Below is a small trained network, with its code and all its weights. Each question gives an input and a class and asks what happens when units are switched off, that is, made to give their printed mean instead of their output.

import numpy as np


def w(rows, s, z=0):
    codes = np.array(rows[::2]) - 128.0
    scale = np.full(codes.shape[1], s)
    scale[-1] = z or s
    return codes * scale


def f(y):
    return y / 2 * (1 + np.tanh(0.7978845608 * (y + 0.044715 * y**3)))


def log_softmax(a):
    a = a - a.max(-1, keepdims=True)
    return a - np.log(np.exp(a).sum(-1, keepdims=True))


def net(x, mask):
    res = np.array(x, float).reshape(1, 8) / 4 @ E
    y = f(res @ A[0][:, :-1].T + A[0][:, -1])
    res = res + np.where(mask, y, B[0][:, -1]) @ B[0][:, :-1]
    return log_softmax(res[-1] @ U[:, :-1].T + U[:, -1])


A, B = {}, {}
E = w([
[171,131,147,117,123,113,130,130,154],'x0',
[145,106,151,118,138,142,152,117,128],'x1',
[130,143,110,147,132,148,113,124,132],'x2',
[153,96,144,167,215,32,43,85,76],'x3',
[99,140,89,105,122,101,112,133,120],'x4',
[154,129,158,125,120,103,151,139,123],'x5',
[245,73,107,115,51,153,75,201,69],'x6',
[133,98,132,65,130,101,170,112,103],'x7',
],0.013)
A[0] = w([
[85,149,134,102,1,197,172,140,168,3],'neuron 1',
[195,103,118,158,132,163,93,132,115,131],'neuron 2',
[183,57,113,142,67,138,64,149,49,151],'neuron 3',
[158,93,168,151,237,67,14,73,46,52],'neuron 4',
[186,121,131,95,142,136,83,195,104,119],'neuron 5',
[129,111,159,175,116,54,83,61,87,72],'neuron 6',
[79,214,173,162,185,80,166,20,162,140],'neuron 7',
[134,75,184,116,117,54,151,188,187,97],'neuron 8',
[124,136,156,119,191,124,143,92,175,96],'neuron 9',
[127,77,73,157,155,97,103,131,135,115],'neuron 10',
[90,207,187,127,176,98,134,53,157,141],'neuron 11',
[175,129,142,114,61,133,55,142,35,148],'neuron 12',
[137,127,164,159,141,130,147,97,129,106],'neuron 13',
[84,59,161,155,87,176,86,141,93,177],'neuron 14',
],0.0096,0.0039)
B[0] = w([
[142,179,183,80,51,216,141,163,92,222],'neuron 1',
[98,123,110,185,160,140,135,147,93,179],'neuron 2',
[48,41,105,193,236,76,151,153,133,234],'neuron 3',
[209,199,201,57,84,255,151,187,69,251],'neuron 4',
[99,98,104,167,180,157,150,97,197,188],'neuron 5',
[166,179,178,119,32,183,123,136,100,186],'neuron 6',
[97,37,93,177,135,117,153,114,163,241],'neuron 7',
[117,109,119,144,131,148,135,161,97,150],'neuron 8',
[109,125,142,176,89,102,136,100,119,171],'neuron 9',
[144,129,153,70,137,147,133,101,134,156],'neuron 10',
[93,81,27,142,177,66,80,154,159,212],'neuron 11',
[60,86,65,153,120,140,141,115,203,215],'neuron 12',
[125,167,94,171,116,119,115,164,131,141],'neuron 13',
[80,105,177,131,146,92,64,123,188,162],'neuron 14',
],0.0087,0.017)
U = w([
[93,87,74,214,147,39,126,106,125,2],'0',
[131,247,175,125,87,137,134,124,109,254],'1',
],0.011,0.00047)

Each question gives the input, the list of numbers given to net, and the class t.
The units are the neurons (one row each of A and B). Each row of codes is followed by its name. A weight is (code - 128) times the scale printed after its matrix; where a second scale follows, it is the last column's (A, B and U).
mask holds one flag per neuron, in row order. A switched-off neuron (its flag False) gives its mean, the last column of its row in B, instead of its output. The means were averaged over made-up inputs and are rounded, as every weight is.
A unit's drop is (log p(t) with every unit on - log p(t) with that unit switched off) / (log p(t) with every unit on - log p(t) with every unit switched off).
The circuit of an input: a set's keep is (log p(t) with only the set's units on - log p(t) with every unit switched off) / (log p(t) with every unit on - log p(t) with every unit switched off). Starting from the 12 units with the biggest drops (on a tie, the unit counted first), units are removed one at a time, each time the one whose removal leaves the highest keep (on an exact tie, the one counted first), for as long as the keep stays at least 0.8.
units of the circuit, in order: the units of the circuit, biggest drop first
top k neurons: the k neurons with the biggest drops, biggest first
drop when u is switched off: that unit's drop, to one decimal
input [-6,-3,-4,2,1,4,1,-6], class 1: top 2 neurons	(neuron 7; neuron 11)
input [4,-1,7,-4,-8,2,-4,-4], class 0: top 2 neurons	(neuron 4; neuron 7)
input [6,1,-3,8,6,0,4,-2], class 1: units of the circuit, in order	(neuron 4)
input [-3,8,6,-5,-4,8,-5,2], class 0: top 4 neurons	(neuron 4; neuron 7; neuron 11; neuron 6)
input [-8,0,0,-7,-4,0,-8,-2], class 0: top 2 neurons	(neuron 7; neuron 4)
input [3,3,7,-7,-1,-3,-7,-6], class 0: top 4 neurons	(neuron 4; neuron 7; neuron 11; neuron 6)
input [0,6,7,-4,-4,7,4,3], class 0: top 3 neurons	(neuron 4; neuron 6; neuron 3)
input [8,-4,-8,-7,1,5,8,-1], class 0: top 2 neurons	(neuron 3; neuron 4)
input [-5,3,-2,-1,4,-4,0,1], class 1: top 4 neurons	(neuron 3; neuron 7; neuron 11; neuron 12)
input [3,-5,2,-5,3,6,5,4], class 0: top 2 neurons	(neuron 4; neuron 3)
input [6,-3,-5,-8,-4,-5,8,-1], class 0: top 3 neurons	(neuron 3; neuron 4; neuron 12)
input [-4,-3,6,6,0,-6,-5,2], class 1: top 3 neurons	(neuron 4; neuron 3; neuron 6)
input [0,-2,6,-4,7,-5,-2,-3], class 1: drop when neuron 3 is switched off	0.1
input [4,-5,6,7,0,-1,2,-7], class 1: drop when neuron 4 is switched off	0.5
input [-7,-4,7,4,-7,-7,0,4], class 1: drop when neuron 3 is switched off	0.0
